70	161	104	96	129
152	60	112	124	91
80	112	140	66	75
148	114	131	138	73
87	120	41	47	167
->
161	104
60	112

97	102	99
151	61	90
23	158	116
110	93	98
97	102	101
->
102	99
61	90

139	164	103	64
162	92	65	142
135	117	101	141
121	116	97	112
178	94	117	123
->
164	103
92	65

171	158	110	85	122
61	110	121	154	86
73	136	24	164	171
82	107	100	82	66
76	91	67	130	171
->
158	110
110	121

60	117	118
65	77	116
131	44	134
91	96	37
111	125	107
->
117	118
77	116

103	150	88	112
92	53	134	63
89	48	63	47
90	131	105	156
103	65	83	95
->
150	88
53	134

97	101	125	102	105
97	123	66	51	161
->
101	125
123	66

87	116	155	55	175
122	107	144	150	46
80	123	140	114	133
158	93	125	105	43
->
116	155
107	144
---
99	101	101	99	96	100	99
103	100	97	101	101	98	102
131	98	76	108	133	94	125
165	129	70	105	67	67	74
->
99	103	131	165
101	100	98	129
101	97	76	70
99	101	108	105
96	101	133	67
100	98	94	67
99	102	125	74

88	95	81	92	92	73	91	92	78
79	80	87	58	91	63	51	63	76
88	109	97	138	108	80	137	132	76
90	94	94	83	95	90	84	86	93
123	89	100	65	85	143	68	70	126
110	108	109	110	102	113	113	103	110
113	86	86	70	85	126	72	80	121
117	99	92	92	97	114	96	93	115
114	73	111	35	77	128	33	48	113
87	88	104	80	99	89	64	81	79
->
88	79	88	90	123	110	113	117	114	87
95	80	109	94	89	108	86	99	73	88
81	87	97	94	100	109	86	92	111	104
92	58	138	83	65	110	70	92	35	80
92	91	108	95	85	102	85	97	77	99
73	63	80	90	143	113	126	114	128	89
91	51	137	84	68	113	72	96	33	64
92	63	132	86	70	103	80	93	48	81
78	76	76	93	126	110	121	115	113	79

85	147	79	114	59
100	103	96	96	101
102	98	104	101	99
112	53	124	89	139
167	132	116	87	104
->
85	100	102	112	167
147	103	98	53	132
79	96	104	124	116
114	96	101	89	87
59	101	99	139	104

67	78	122	96	44	36	116
126	114	77	99	141	157	92
95	150	121	126	141	121	94
105	149	106	121	150	147	96
->
67	126	95	105
78	114	150	149
122	77	121	106
96	99	126	121
44	141	141	150
36	157	121	147
116	92	94	96

112	104	115	70	97	106	96
123	108	129	43	95	111	93
->
112	123
104	108
115	129
70	43
97	95
106	111
96	93

130	164	153	102	136	54	64	42	43
116	115	123	144	137	95	36	43	65
132	128	119	131	138	79	54	34	44
143	135	142	89	138	81	40	52	77
136	105	135	140	151	88	37	34	45
82	98	86	84	62	97	99	123	112
141	134	136	131	118	98	28	91	51
156	53	138	150	83	156	103	90	143
117	148	147	78	144	60	33	47	77
133	134	108	162	121	67	81	37	38
->
130	116	132	143	136	82	141	156	117	133
164	115	128	135	105	98	134	53	148	134
153	123	119	142	135	86	136	138	147	108
102	144	131	89	140	84	131	150	78	162
136	137	138	138	151	62	118	83	144	121
54	95	79	81	88	97	98	156	60	67
64	36	54	40	37	99	28	103	33	81
42	43	34	52	34	123	91	90	47	37
43	65	44	77	45	112	51	143	77	38

98	139	133
81	72	117
91	95	108
95	40	89
84	179	120
107	98	95
90	107	65
108	43	81
103	99	128
118	114	82
90	96	108
->
98	81	91	95	84	107	90	108	103	118	90
139	72	95	40	179	98	107	43	99	114	96
133	117	108	89	120	95	65	81	128	82	108
